Below are the code and all the weights of a small trained network. Each question names an input and a class and asks about switching units off, where a switched-off unit gives its printed mean instead of its output.

import numpy as np


def w(rows, s, z=0):
    codes = np.array(rows[::2]) - 128.0
    scale = np.full(codes.shape[1], s)
    scale[-1] = z or s
    return codes * scale


def f(y):
    return np.maximum(y, 0)


def log_softmax(a):
    a = a - a.max(-1, keepdims=True)
    return a - np.log(np.exp(a).sum(-1, keepdims=True))


def net(x, mask):
    res = np.array(x, float).reshape(1, 6) / 4 @ E
    y = f(res @ A[0][:, :-1].T + A[0][:, -1])
    res = res + np.where(mask, y, B[0][:, -1]) @ B[0][:, :-1]
    return log_softmax(res[-1] @ U[:, :-1].T + U[:, -1])


A, B = {}, {}
E = w([
[48,77,51,100],'x0',
[131,226,136,137],'x1',
[91,180,154,59],'x2',
[135,2,158,100],'x3',
[224,167,81,42],'x4',
[56,116,184,67],'x5',
],0.0099)
A[0] = w([
[207,122,124,64,254],'n0',
[166,171,179,171,134],'n1',
[145,213,175,205,185],'n2',
[47,184,36,137,106],'n3',
[59,165,98,186,123],'n4',
[146,171,66,193,86],'n5',
[163,88,142,76,214],'n6',
[181,98,108,192,165],'n7',
[95,117,178,183,32],'n8',
[85,153,175,79,167],'n9',
[130,149,192,55,188],'n10',
[145,196,172,159,42],'n11',
[87,154,171,92,154],'n12',
[115,55,117,94,103],'n13',
[111,72,126,46,140],'n14',
[131,97,176,163,58],'n15',
[64,180,167,53,81],'n16',
[75,42,63,128,153],'n17',
[128,3,120,81,178],'n18',
[44,74,65,138,132],'n19',
],0.012,0.0045)
B[0] = w([
[87,132,31,28,224],'n0',
[80,139,81,149,198],'n1',
[40,137,6,146,247],'n2',
[157,190,171,43,211],'n3',
[130,146,227,76,202],'n4',
[128,191,138,44,201],'n5',
[128,152,146,9,192],'n6',
[62,210,164,51,197],'n7',
[122,49,215,242,172],'n8',
[57,81,150,13,185],'n9',
[34,100,124,91,200],'n10',
[95,89,61,146,190],'n11',
[51,66,197,77,177],'n12',
[159,2,57,54,185],'n13',
[112,108,82,44,195],'n14',
[176,153,147,175,162],'n15',
[62,157,114,95,194],'n16',
[169,18,144,252,222],'n17',
[184,56,93,41,237],'n18',
[116,106,107,205,211],'n19',
],0.0068,0.012)
U = w([
[79,160,170,126,64],'0',
[207,58,190,162,108],'1',
[149,159,93,130,195],'2',
[114,163,172,83,249],'3',
[250,188,186,183,62],'4',
[70,136,185,210,225],'5',
[148,127,224,166,45],'6',
[62,101,147,114,2],'7',
],0.014,0.0057)

Each question gives the input, the list of numbers given to net, and the class t.
The units are the neurons (one row each of A and B). Each row of codes is followed by its name. A weight is (code - 128) times the scale printed after its matrix; where a second scale follows, it is the last column's (A, B and U).
mask holds one flag per neuron, in row order. A switched-off neuron (its flag False) gives its mean, the last column of its row in B, instead of its output. The means were averaged over made-up inputs and are rounded, as every weight is.
A unit's drop is (log p(t) with every unit on - log p(t) with that unit switched off) / (log p(t) with every unit on - log p(t) with every unit switched off).
The circuit of an input: a set's keep is (log p(t) with only the set's units on - log p(t) with every unit switched off) / (log p(t) with every unit on - log p(t) with every unit switched off). Starting from the 12 units with the biggest drops (on a tie, the unit counted first), units are removed one at a time, each time the one whose removal leaves the highest keep (on an exact tie, the one counted first), for as long as the keep stays at least 0.8.
circuit, biggest first: the units of the circuit, biggest drop first
unit that matters most: the unit with the biggest drop
top k neurons: the k neurons with the biggest drops, biggest first
drop of u: that unit's drop, to one decimal
input [8,1,-3,-8,2,-2], class 3: top 3 neurons	n3, n4, n5
input [-7,6,-1,-2,2,1], class 2: circuit, biggest first	n2, n4
input [-7,1,1,-6,1,2], class 7: circuit, biggest first	n2, n11
input [0,6,-3,-6,-8,3], class 5: circuit, biggest first	n8
input [-7,7,2,0,-3,-2], class 5: top 2 neurons	n18, n0
input [1,4,8,-6,1,8], class 7: circuit, biggest first	n10, n12
input [6,2,-6,-4,3,-8], class 3: circuit, biggest first	n7, n5
input [-5,8,-5,-8,3,1], class 2: top 2 neurons	n2, n11
input [-4,4,2,-8,4,2], class 7: top 3 neurons	n2, n11, n10
input [-5,5,4,-7,-7,-1], class 7: top 3 neurons	n2, n11, n9
input [-6,5,4,0,-3,-6], class 5: top 2 neurons	n18, n0
input [7,6,-4,-7,-7,2], class 0: top 3 neurons	n3, n4, n5
input [5,0,-6,0,-8,-7], class 5: top 2 neurons	n7, n19
input [8,3,-7,5,2,-8], class 1: circuit, biggest first	n17
input [-7,3,4,-4,-6,4], class 7: top 2 neurons	n9, n2
input [4,3,-4,-6,3,-5], class 3: drop of n12	-0.1
input [-6,-3,3,-7,6,1], class 2: drop of n18	-0.1
input [5,-3,-7,5,6,4], class 1: drop of n17	0.2
input [-5,3,8,-7,6,8], class 7: drop of n1	0.0
input [8,8,-4,-1,-1,-6], class 3: unit that matters most	n3
